Below is a small trained network, with its code and all its weights. Each question gives an input and a class and asks what happens when units are switched off, that is, made to give their printed mean instead of their output.

import numpy as np


def w(rows, s, z=0):
    codes = np.array(rows[::2]) - 128.0
    scale = np.full(codes.shape[1], s)
    scale[-1] = z or s
    return codes * scale


def f(y):
    return np.maximum(y, 0)


def log_softmax(a):
    a = a - a.max(-1, keepdims=True)
    return a - np.log(np.exp(a).sum(-1, keepdims=True))


def net(x, mask):
    res = np.array(x, float).reshape(1, 6) / 4 @ E
    y = f(res @ A[0][:, :-1].T + A[0][:, -1])
    res = res + np.where(mask, y, B[0][:, -1]) @ B[0][:, :-1]
    return log_softmax(res[-1] @ U[:, :-1].T + U[:, -1])


A, B = {}, {}
E = w([
[107,85,168,168,250,131,175,167,184,106,145,82],'x0',
[80,117,79,189,130,94,120,106,66,102,168,122],'x1',
[122,175,133,133,129,121,159,138,112,131,116,121],'x2',
[149,128,121,119,144,134,144,101,126,120,140,123],'x3',
[131,86,143,138,116,112,192,136,124,166,161,201],'x4',
[119,142,125,129,115,132,132,126,157,125,153,122],'x5',
],0.021)
A[0] = w([
[120,68,184,165,144,93,245,139,147,207,193,211,1],'neuron 0',
[90,140,98,108,152,158,140,121,144,153,135,132,72],'neuron 1',
[126,161,111,132,173,133,73,126,161,74,80,46,28],'neuron 2',
[88,76,148,167,227,132,182,193,180,96,138,76,107],'neuron 3',
[143,110,203,182,224,129,147,200,154,75,172,95,132],'neuron 4',
[119,170,121,24,68,63,103,113,110,133,184,155,124],'neuron 5',
[47,95,60,231,172,84,142,133,64,40,210,98,48],'neuron 6',
[108,169,153,117,170,151,54,118,149,2,89,35,28],'neuron 7',
[201,133,217,76,156,194,157,176,250,166,59,115,45],'neuron 8',
],0.0097,0.0042)
B[0] = w([
[84,172,32,224,228,222,108,229,181,135,130,219,233],'neuron 0',
[191,126,107,138,85,152,205,119,104,197,88,158,133],'neuron 1',
[117,134,28,180,165,224,135,217,174,142,181,149,199],'neuron 2',
[168,205,83,45,60,111,55,124,42,34,200,84,254],'neuron 3',
[210,191,167,45,55,105,75,118,62,47,118,194,242],'neuron 4',
[172,205,147,63,167,99,68,101,77,145,188,102,195],'neuron 5',
[85,17,214,175,70,62,215,83,183,164,30,17,251],'neuron 6',
[128,112,59,177,212,149,147,168,190,175,162,251,222],'neuron 7',
[33,75,212,172,133,64,178,17,144,208,65,2,244],'neuron 8',
],0.0086,0.024)
U = w([
[162,191,133,13,54,117,87,93,82,91,130,132,252],'0',
[62,91,234,164,160,87,212,69,184,153,85,13,101],'1',
[98,150,75,178,255,199,159,194,195,133,131,197,9],'2',
],0.009,0.0021)

Each question gives the input, the list of numbers given to net, and the class t.
The units are the neurons (one row each of A and B). Each row of codes is followed by its name. A weight is (code - 128) times the scale printed after its matrix; where a second scale follows, it is the last column's (A, B and U).
mask holds one flag per neuron, in row order. A switched-off neuron (its flag False) gives its mean, the last column of its row in B, instead of its output. The means were averaged over made-up inputs and are rounded, as every weight is.
A unit's drop is (log p(t) with every unit on - log p(t) with that unit switched off) / (log p(t) with every unit on - log p(t) with every unit switched off).
The circuit of an input: a set's keep is (log p(t) with only the set's units on - log p(t) with every unit switched off) / (log p(t) with every unit on - log p(t) with every unit switched off). Starting from all 9 units, units are removed one at a time, each time the one whose removal leaves the highest keep (on an exact tie, the one counted first), for as long as the keep stays at least 0.8.
circuit, biggest first: the units of the circuit, biggest drop first
k most important neurons: the k neurons with the biggest drops, biggest first
drop of u: that unit's drop, to one decimal
input [8,1,6,-4,7,4], class 0: circuit, biggest first => (neuron 3)
input [4,-4,-7,-8,3,-2], class 0: 2 most important neurons => (neuron 6; neuron 3)
input [-6,8,8,-4,-6,8], class 1: 2 most important neurons => (neuron 6; neuron 3)
input [-7,-8,8,5,4,1], class 1: 3 most important neurons => (neuron 8; neuron 3; neuron 4)
input [2,-4,6,1,-7,8], class 2: 3 most important neurons => (neuron 7; neuron 2; neuron 6)
input [-5,1,-5,-1,6,-6], class 2: 2 most important neurons => (neuron 3; neuron 4)
input [7,2,-2,-7,7,3], class 0: 3 most important neurons => (neuron 3; neuron 4; neuron 7)
input [-3,-6,-8,-4,6,-2], class 1: 3 most important neurons => (neuron 8; neuron 7; neuron 2)
input [-4,1,-6,6,-5,7], class 2: 2 most important neurons => (neuron 3; neuron 4)
input [-4,3,-4,4,-5,-8], class 2: 3 most important neurons => (neuron 3; neuron 4; neuron 8)
input [-3,-5,0,-1,-4,-4], class 1: 2 most important neurons => (neuron 0; neuron 3)
input [4,2,-2,-6,-4,-3], class 0: 3 most important neurons => (neuron 0; neuron 3; neuron 4)
input [-3,0,1,-5,-7,-5], class 2: drop of neuron 5 => 0.0
input [-6,6,-3,-3,7,7], class 2: circuit, biggest first => (neuron 0)
input [6,-3,5,7,1,8], class 0: drop of neuron 3 => 0.2
input [6,3,8,6,3,7], class 0: drop of neuron 3 => 0.2
